Where the symbols take the nodes:
y: PM->JH, ZJ->GF, QG->QH, HQ->LF, LM->RJ, JB->FQ, LJ->BS, ZL->TP, JH->HR, JN->JT, DG->GP, ZQ->LJ, FM->HF, QQ->CL, HC->CP, TL->JC, TH->QG, JP->CM, LF->DJ, SQ->ML, BR->JP, QH->TH, CD->TL, HR->PM, MQ->GL, BM->FM, QB->HM, GL->RZ, MD->HL, SM->TQ, JF->BB, CP->SB, CN->FZ, MR->GM, TB->GJ, RJ->RH, BB->NC, BS->ZQ, ZT->MD, DR->MR, BZ->SL, RH->LM, CH->ZL, JM->LB, GF->CC, PB->CN, BN->JM, BG->DS, GM->DR, JC->CD, RR->RN, HM->SR, JG->TB, CM->BR, LB->BN, PZ->JN, HB->SM, FZ->PB, ML->RT, DJ->HQ, RT->SQ, ZC->DG, SB->HC, RQ->BT, FB->HN, NC->JF, GJ->JG, ZN->RR, DS->TG, SR->QB, RZ->MQ, NT->JB, HN->FT, BT->HZ, JT->PZ, SL->MT, CC->ZJ, HF->BM, FT->FB, GP->ZC, CL->TT, TT->QQ, TQ->HB, RN->ZN, TG->BG, FQ->NT, HL->ZT, HZ->RQ, MT->BZ, TP->CH
j: PM->HR, ZJ->CC, QG->TH, HQ->DJ, LM->RH, JB->NT, LJ->ZQ, ZL->CH, JH->PM, JN->PZ, DG->ZC, ZQ->BS, FM->BM, QQ->TT, HC->SB, TL->CD, TH->QH, JP->BR, LF->HQ, SQ->RT, BR->CM, QH->QG, CD->JC, HR->JH, MQ->RZ, BM->HF, QB->SR, GL->MQ, MD->ZT, SM->HB, JF->NC, CP->HC, CN->PB, MR->DR, TB->JG, RJ->LM, BB->JF, BS->LJ, ZT->HL, DR->GM, BZ->MT, RH->RJ, CH->TP, JM->BN, GF->ZJ, PB->FZ, BN->LB, BG->TG, GM->MR, JC->TL, RR->ZN, HM->QB, JG->GJ, CM->JP, LB->JM, PZ->JT, HB->TQ, FZ->CN, ML->SQ, DJ->LF, RT->ML, ZC->GP, SB->CP, RQ->HZ, FB->FT, NC->BB, GJ->TB, ZN->RN, DS->BG, SR->HM, RZ->GL, NT->FQ, HN->FB, BT->RQ, JT->JN, SL->BZ, CC->GF, HF->FM, FT->HN, GP->DG, CL->QQ, TT->CL, TQ->SM, RN->RR, TG->DS, FQ->JB, HL->MD, HZ->BT, MT->SL, TP->ZL
m: PM->HF, ZJ->GM, QG->JM, HQ->ML, LM->CN, JB->HR, LJ->JF, ZL->GP, JH->BM, JN->HB, DG->CC, ZQ->NC, FM->HN, QQ->LF, HC->RN, TL->SB, TH->BN, JP->TH, LF->RT, SQ->MQ, BR->QH, QH->LB, CD->CP, HR->FM, MQ->BZ, BM->FB, QB->JB, GL->SL, MD->JT, SM->TB, JF->BR, CP->ZN, CN->CD, MR->BT, TB->DS, RJ->FZ, BB->JP, BS->BB, ZT->JN, DR->RQ, BZ->CL, RH->PB, CH->DG, JM->ZQ, GF->DR, PB->JC, BN->BS, BG->ZT, GM->HZ, JC->HC, RR->RJ, HM->FQ, JG->BG, CM->QG, LB->LJ, PZ->TQ, HB->JG, FZ->TL, ML->GL, DJ->SQ, RT->RZ, ZC->GF, SB->RR, RQ->TP, FB->SR, NC->CM, GJ->TG, ZN->LM, DS->MD, SR->NT, RZ->MT, NT->JH, HN->QB, BT->CH, JT->SM, SL->TT, CC->MR, HF->FT, FT->HM, GP->ZJ, CL->DJ, TT->HQ, TQ->GJ, RN->RH, TG->HL, FQ->PM, HL->PZ, HZ->ZL, MT->QQ, TP->ZC
r: PM->FQ, ZJ->GP, QG->CM, HQ->TT, LM->ZN, JB->QB, LJ->LB, ZL->HZ, JH->NT, JN->ZT, DG->CH, ZQ->JM, FM->HR, QQ->MT, HC->JC, TL->FZ, TH->JP, JP->BB, LF->QQ, SQ->DJ, BR->JF, QH->BR, CD->CN, HR->JB, MQ->SQ, BM->JH, QB->HN, GL->ML, MD->DS, SM->JT, JF->LJ, CP->CD, CN->LM, MR->CC, TB->SM, RJ->RR, BB->BS, BS->BN, ZT->BG, DR->GF, BZ->MQ, RH->RN, CH->BT, JM->QG, GF->ZC, PB->RH, BN->TH, BG->JG, GM->ZJ, JC->PB, RR->SB, HM->FT, JG->HB, CM->NC, LB->QH, PZ->HL, HB->JN, FZ->RJ, ML->HQ, DJ->CL, RT->LF, ZC->TP, SB->TL, RQ->DR, FB->BM, NC->ZQ, GJ->TQ, ZN->CP, DS->TB, SR->FB, RZ->RT, NT->SR, HN->FM, BT->MR, JT->MD, SL->GL, CC->DG, HF->PM, FT->HF, GP->ZL, CL->BZ, TT->SL, TQ->PZ, RN->HC, TG->GJ, FQ->HM, HL->TG, HZ->GM, MT->RZ, TP->RQ
d: PM->SQ, ZJ->SR, QG->GF, HQ->TQ, LM->TH, JB->LF, LJ->BT, ZL->BM, JH->ML, JN->RJ, DG->FT, ZQ->RQ, FM->RZ, QQ->JN, HC->JF, TL->ZQ, TH->ZJ, JP->GP, LF->HB, SQ->TB, BR->DG, QH->CC, CD->BS, HR->RT, MQ->DS, BM->GL, QB->QQ, GL->TG, MD->RN, SM->PB, JF->CH, CP->BB, CN->BN, MR->FQ, TB->JC, RJ->QG, BB->ZL, BS->HZ, ZT->RR, DR->JB, BZ->MD, RH->QH, CH->HF, JM->DR, GF->QB, PB->LB, BN->GM, BG->SB, GM->NT, JC->LJ, RR->CM, HM->CL, JG->TL, CM->ZC, LB->MR, PZ->LM, HB->FZ, FZ->JM, ML->GJ, DJ->SM, RT->JG, ZC->HN, SB->NC, RQ->HR, FB->SL, NC->TP, GJ->CD, ZN->JP, DS->HC, SR->TT, RZ->BG, NT->HQ, HN->MT, BT->PM, JT->RH, SL->HL, CC->HM, HF->MQ, FT->BZ, GP->FB, CL->JT, TT->PZ, TQ->CN, RN->BR, TG->CP, FQ->DJ, HL->ZN, HZ->JH, MT->ZT, TP->FM
u: PM->BT, ZJ->TH, QG->RJ, HQ->NT, LM->PZ, JB->DR, LJ->JC, ZL->BB, JH->HZ, JN->QQ, DG->BR, ZQ->TL, FM->TP, QQ->QB, HC->DS, TL->JG, TH->LM, JP->ZN, LF->JB, SQ->PM, BR->RN, QH->RH, CD->GJ, HR->RQ, MQ->HF, BM->ZL, QB->GF, GL->BM, MD->BZ, SM->DJ, JF->HC, CP->TG, CN->TQ, MR->LB, TB->SQ, RJ->JN, BB->CP, BS->CD, ZT->MT, DR->JM, BZ->FT, RH->JT, CH->JF, JM->FZ, GF->QG, PB->SM, BN->CN, BG->RZ, GM->BN, JC->TB, RR->ZT, HM->CC, JG->RT, CM->RR, LB->PB, PZ->TT, HB->LF, FZ->HB, ML->JH, DJ->FQ, RT->HR, ZC->CM, SB->BG, RQ->ZQ, FB->GP, NC->SB, GJ->ML, ZN->HL, DS->MQ, SR->ZJ, RZ->FM, NT->GM, HN->ZC, BT->LJ, JT->CL, SL->FB, CC->QH, HF->CH, FT->DG, GP->JP, CL->HM, TT->SR, TQ->HQ, RN->MD, TG->GL, FQ->MR, HL->SL, HZ->BS, MT->HN, TP->NC

The rows follow the links: the fewer symbols apart two nodes are, the more alike their rows tend to be.

Each row is also shifted at random along 9 hidden directions that mean nothing.

Some nodes, each with a row of numbers:
HC	50,13,-80,-76,104,20,66,-21,69,25,-112,-3,-56,-18,44,-156,103,48,-92,-16,-67,91,138,1,43,-78,-53,62,-10
RZ	69,-8,84,-12,-39,-107,-8,38,-73,-52,-4,-117,-6,75,-14,112,2,-33,71,54,-106,-56,-205,53,-117,-23,9,-46,10
ZL	-24,127,-54,30,92,45,104,9,18,36,53,-6,5,-28,272,16,106,27,35,-13,-84,-40,56,-2,71,33,101,-55,41
BT	130,79,-63,75,129,52,30,38,-22,111,91,-26,64,-46,95,-33,-8,38,76,1,18,3,-29,86,13,-64,-21,-37,-20
TT	53,6,-5,62,28,4,-29,4,-69,32,48,-14,150,30,145,33,-58,-35,181,-24,-47,-43,32,-28,-62,4,131,10,-103
JT	-8,-29,62,-38,-233,-17,23,5,33,-45,-92,-71,-76,14,54,155,-10,-40,74,-65,1,-8,-146,48,-41,116,-32,-133,40
QH	187,-113,26,53,-133,-42,-16,36,-36,17,87,32,0,34,14,70,-32,-115,140,9,121,17,-3,-24,-20,62,3,30,-15
GM	141,-55,-41,85,4,-84,-60,93,-90,65,36,-19,61,53,-56,-39,-110,28,77,64,69,-108,104,-9,29,104,24,59,58
RT	57,114,18,138,10,-8,43,68,-17,22,29,-41,15,40,11,54,41,83,30,-76,-98,-79,7,89,72,35,75,-2,2
JM	36,-36,-79,97,8,31,81,71,-41,14,162,-80,-38,-35,29,-200,68,80,-50,-73,-56,10,59,143,56,-61,-117,-7,34
SL	61,-96,64,-14,-139,-105,-92,-46,13,4,-252,97,-30,120,87,55,-12,-163,-14,-33,-75,-83,-27,-29,28,127,160,55,16
ZQ	-71,-13,-39,-32,-25,-5,103,16,-35,-68,104,-157,-182,-41,71,-51,103,68,-14,80,-91,30,-53,50,-71,-22,-122,37,75
MD	47,44,79,-12,37,6,-70,93,103,35,-17,31,188,11,-198,125,-95,-29,-84,-73,80,-19,-80,53,-31,-141,-70,-80,-47
RQ	74,7,18,89,51,25,14,-49,-63,54,15,122,1,50,-55,-102,-43,-26,53,-10,137,-27,51,-30,170,79,116,101,-8
CC	47,-49,-57,13,88,4,-39,-59,-36,198,-239,-50,113,19,204,-121,-53,-94,196,-32,-77,-28,-98,161,76,-136,46,-131,-96
LM	-69,3,-5,-16,71,-5,-103,53,-3,1,-15,31,129,26,-42,17,-82,-86,67,-3,88,37,56,-57,-10,-44,-27,-7,-54
QQ	-13,3,27,86,-49,94,15,67,-36,-45,164,-9,13,-61,-39,83,77,-6,-159,-71,-17,-3,80,42,-87,-83,-29,54,-26
RN	47,34,13,28,-44,21,110,115,84,-30,163,32,73,-35,-91,21,79,82,-61,-105,64,78,91,-7,43,-10,-75,-114,22
DG	106,-44,-3,19,-69,74,164,-50,-20,3,226,132,32,-45,-15,-37,-2,140,30,31,182,17,186,-149,79,106,134,-23,-27
TQ	-114,-23,65,-108,-78,-67,-105,-40,32,-55,-59,-24,76,73,-201,2,-228,-5,137,2,128,-41,-184,1,-48,104,-25,-35,23
HB	126,-27,9,77,25,92,-45,72,-56,24,88,18,43,47,-119,-96,-29,-57,-113,-163,46,-2,20,119,9,-53,-76,91,-17
GJ	22,84,-17,25,-2,-82,-6,130,55,1,-88,-43,-27,31,-90,83,-24,135,-145,29,-31,-93,143,-26,-26,91,-46,77,121
TH	-64,11,-2,97,-96,22,-14,34,54,-32,5,151,-10,-39,129,94,59,-123,-18,-91,16,6,80,-7,116,80,55,39,15
FT	19,-70,14,-36,-64,5,64,-89,46,-7,50,89,21,-23,-100,-117,-29,141,-32,-8,48,10,64,-69,112,48,60,-75,-18
ZJ	-226,38,-58,-2,38,138,76,12,47,-22,231,19,85,-143,16,-105,-26,148,-78,-45,85,18,39,41,31,-58,-46,-142,16
BN	-82,-7,-49,10,19,21,17,-58,-37,-36,42,38,-45,-22,116,71,-22,0,127,116,67,37,169,-160,-27,102,73,150,-12
FZ	-4,-31,26,8,-5,-49,-71,25,-45,-34,13,-43,50,61,-251,-111,-118,5,66,-45,108,37,-72,51,34,-25,-96,6,8
FM	-97,19,82,-74,-33,55,9,-119,-42,-86,70,55,-78,-27,-3,65,53,-46,-8,52,25,26,-171,-86,-10,31,53,-41,-38
TP	56,-71,26,-47,77,21,-10,-3,-90,5,138,36,-33,-29,-159,-99,-36,-6,-153,130,131,2,-12,-38,-43,-98,-53,100,28

In each set, the symbols that take the first to the second take the third to the fourth, perhaps in another order. Give the fourth.
Answer with the node's name.
A -17,-207,-73,-92,5,-30,-46,-4,-74,-26,86,-131,26,1,-1,-257,-90,7,60,56,-27,30,-78,47,-127,-90,-127,-18,28
B 204,-104,52,38,-187,-95,23,98,36,-21,170,9,16,45,-25,20,-24,-30,85,0,97,3,-115,28,3,56,-54,-101,71
C -122,-40,7,-30,-75,116,-72,-146,-30,-14,-23,44,-138,-45,-47,-69,60,-92,-115,-80,-35,19,-154,75,7,-18,-71,-3,-17
D SR

A -6,-116,-35,-15,-63,94,-55,-23,-20,-50,58,80,-101,-41,180,4,65,-224,-86,-44,-5,44,-41,-2,-94,-47,-71,89,-23
B 14,46,60,29,-106,-116,65,115,101,-29,-52,26,-11,4,-61,167,61,55,-5,13,70,10,166,-72,76,100,56,-65,66
C -25,-23,-31,-9,11,-98,-13,48,49,-25,64,-2,31,22,-161,-157,-124,144,41,60,60,-29,28,-16,59,92,-51,52,105
D PB

A -91,137,16,156,81,-6,-37,107,13,47,-60,34,-6,-26,18,153,55,-76,2,-13,-7,-8,93,92,91,-80,-6,57,-16
B -158,-78,13,-87,-109,90,-70,-150,-58,-80,67,-34,-155,-72,-100,-48,23,-28,-89,32,31,25,-177,-16,-134,-13,-117,-3,-12
C -140,130,38,-36,36,11,-19,-29,51,-82,79,18,53,-14,-27,210,-74,32,85,74,10,-36,-71,-116,-97,50,69,38,-51
D CD

A -81,98,1,74,101,2,77,-8,0,-6,20,3,15,-2,91,-52,43,11,157,-34,-7,36,-51,59,129,-21,54,-16,-27
B -54,69,11,-52,38,111,29,-94,-8,-117,135,56,27,9,55,92,-73,-50,88,-15,101,39,-44,-135,-115,83,50,75,-74
C 20,-20,-25,-28,-56,-7,60,-94,-16,-28,-16,90,-94,10,129,-47,78,35,-37,0,-54,-34,78,-110,57,156,123,14,36
D JF

A 107,-35,3,-10,2,-9,-90,-40,2,91,-119,88,23,-17,-31,9,22,-97,-83,18,-5,-4,11,-25,6,-96,-1,-12,-39
B 24,-30,52,15,-131,-33,-137,38,64,32,-60,-20,14,-11,-60,159,-24,-98,-75,-24,-48,-21,-164,105,-121,-93,-114,-42,-25
C -31,42,20,-13,54,69,3,35,-3,-93,163,-31,-12,-30,-122,14,19,-36,-24,-49,53,79,-124,33,-73,-59,-126,-3,-17
D NC

A 59,37,-59,56,31,90,-15,41,-52,79,99,-81,5,-73,85,58,2,-13,55,52,-4,14,-39,34,-100,-88,-79,-36,-37
B 48,-127,30,-56,-35,-17,-38,-83,-122,24,-55,15,-22,52,-18,-140,30,-34,-2,17,-37,-11,-74,2,21,-14,54,-37,-17
C -94,-30,41,-95,7,-63,-97,-3,55,-39,-137,90,26,35,-44,56,-20,-134,-11,29,45,34,0,-101,13,9,18,28,12
D LJ

A -48,26,58,23,66,2,30,3,-61,55,-46,61,57,-5,50,94,-6,-108,87,68,48,-35,-39,-1,45,-68,125,-35,-62
B -76,107,-3,-24,131,2,-18,-21,73,7,73,13,78,-70,-117,49,-101,78,114,127,96,77,-34,-50,-47,-126,-51,21,-42
C 16,33,-80,-8,45,95,48,4,-42,-87,106,-58,-120,-27,205,5,149,-15,-51,-20,-82,64,87,-87,-104,57,-66,87,11
D JN

A -77,-83,40,-34,-68,-160,79,77,24,-28,-31,-58,-24,22,-184,-67,-34,217,-15,151,46,-22,111,-9,110,34,15,-19,110
B -34,102,-4,41,63,26,4,-114,62,80,-30,85,105,-19,-64,-4,-66,135,134,-20,30,-7,-24,-11,155,43,78,-93,-74
C 22,-81,-32,-52,-75,-22,-6,-127,-12,10,-110,-117,-59,1,21,-77,-72,78,96,48,-73,-9,-62,26,-75,22,-34,5,-24
D ZN

A -79,27,2,7,26,30,101,66,-82,-5,62,-96,-65,-70,136,128,128,0,-53,104,-58,-18,15,2,-87,-98,14,-69,25
B -2,-19,54,91,-93,-54,9,40,-5,-25,14,90,-35,40,-23,93,30,-118,59,-40,88,-4,69,18,131,50,88,29,6
C -82,-64,-15,-83,-21,-40,9,13,90,-76,87,21,-43,-14,-54,-111,3,61,-65,39,21,-2,-72,-7,13,35,-82,-7,120
D ZN

A -132,18,11,-55,-13,-49,-105,53,60,36,-121,28,37,-14,13,83,-16,-91,-86,71,-7,-66,-124,49,-3,-73,-27,-103,89
B -44,134,-21,100,130,112,-9,-30,49,121,51,159,124,-65,-62,120,-94,18,31,-6,191,22,130,-71,96,-46,78,33,-115
C -38,31,4,-38,-1,64,52,-116,-124,-24,45,-75,-141,-10,134,2,99,3,79,60,-93,15,-95,-28,-68,72,32,-16,-26
D FB

A -53,152,60,95,122,-38,-104,92,25,31,-27,62,67,13,-46,220,-2,-153,46,28,37,-10,-113,73,53,-121,-15,24,-24
B -10,-32,1,-54,3,-46,-174,-7,-1,-20,118,-29,63,2,-256,-28,-143,68,-36,85,39,-75,-222,-14,-115,-5,-125,-58,67
C 25,-108,-89,-9,-24,2,-75,-94,-101,34,-52,-53,-63,-4,57,-167,-31,40,4,49,-77,-49,65,-29,-33,83,-14,60,23
D SM

A -189,31,-34,-122,10,118,135,-215,69,-48,79,73,-127,-102,26,-63,-37,129,40,89,102,88,-27,-98,31,40,40,-24,-18
B 225,-130,-14,22,-37,-63,6,41,-4,113,-23,53,28,62,-32,-165,-34,27,-28,-39,69,-47,32,80,130,24,7,-47,44
C -268,121,1,-39,41,-90,9,86,129,-9,-86,-43,78,-44,146,178,39,25,77,77,-85,-25,-47,18,-1,-88,35,-147,19
D BN

A -53,-215,-30,-111,-166,-71,-63,-69,-35,11,-106,-85,-79,37,80,-230,-67,8,67,-4,-43,-86,-174,118,25,82,-90,-128,117
B -43,17,64,-16,14,-98,56,-16,-78,-1,-113,-82,43,58,71,84,-1,29,146,92,-106,-54,-26,-16,-18,-12,162,-26,-57
C -79,19,8,-62,139,-34,8,-20,-5,-14,-64,-11,-58,-6,7,-36,41,-41,-24,100,-12,42,30,-28,31,-117,16,103,-13
D PM

A -208,81,-2,-35,164,137,-60,-77,-86,-45,105,-93,106,-81,-14,81,-53,-21,122,40,-49,46,-154,34,-182,-233,-30,-5,-167
B -144,56,6,-17,-15,-7,15,-179,57,-41,-11,188,7,-7,-68,-36,-84,117,82,-34,91,-20,28,-142,180,231,172,-10,-5
C 106,-32,-51,16,53,44,-55,44,10,36,81,-21,53,-30,-162,-168,-49,54,-57,-96,56,75,43,54,-9,-100,-183,13,-17
D JG

A 52,-23,22,2,19,6,16,75,39,-8,12,97,96,35,-73,-51,-34,26,-161,-89,65,-26,193,-41,41,53,36,70,33
B -147,55,4,-45,8,54,59,-45,97,21,-131,-70,78,-18,58,-33,-42,45,75,-111,-31,15,-79,107,17,-95,-26,-169,-78
C -3,-45,-114,10,39,104,-46,-83,-100,51,-102,32,-101,-68,254,-33,159,-115,-144,-24,-151,10,231,-53,-46,-35,38,111,-23
D FQ

A 121,87,71,65,-28,-20,23,97,-40,-7,-66,-61,-23,106,97,123,42,-106,88,-130,-52,-55,-151,115,30,113,48,-33,11
B -37,-116,43,-10,-195,-26,64,-34,-69,-103,74,-112,-134,2,4,18,38,50,-24,15,-57,-11,-25,11,-106,70,9,-15,7
C -50,-80,25,-52,68,98,-25,-112,-35,-3,-109,106,68,37,-126,-189,-77,-98,-66,-112,89,53,69,24,63,-60,39,100,-104
D RZ

A 25,21,-36,-54,-24,-62,53,29,67,-12,-45,-90,-93,-23,-66,-45,31,135,-6,21,-29,44,14,-5,6,53,-108,-20,103
B -81,-36,20,7,-53,19,-42,25,-63,16,-27,-23,-89,-43,-14,73,17,-68,-93,60,41,-10,-9,70,-16,-75,-44,-11,14
C 136,-7,-5,5,57,50,-97,-176,-24,69,-173,80,18,44,124,-3,-53,-203,129,-88,-50,32,-111,-9,-14,-40,98,134,-160
D RJ

A 21,4,0,26,-102,40,-32,73,38,-31,47,-38,16,46,-3,2,-37,-30,-36,-167,25,-47,-85,88,-10,116,-80,-31,79
B -23,43,9,-15,-55,48,96,-2,55,-115,204,43,5,-35,28,52,44,113,-89,-40,-9,-11,5,-86,-49,98,56,-4,17
C -75,-56,-48,-82,1,57,16,-152,8,-2,12,-27,-61,-49,119,-110,-40,-11,188,23,21,111,-105,18,-58,-71,-58,7,-85
D HC

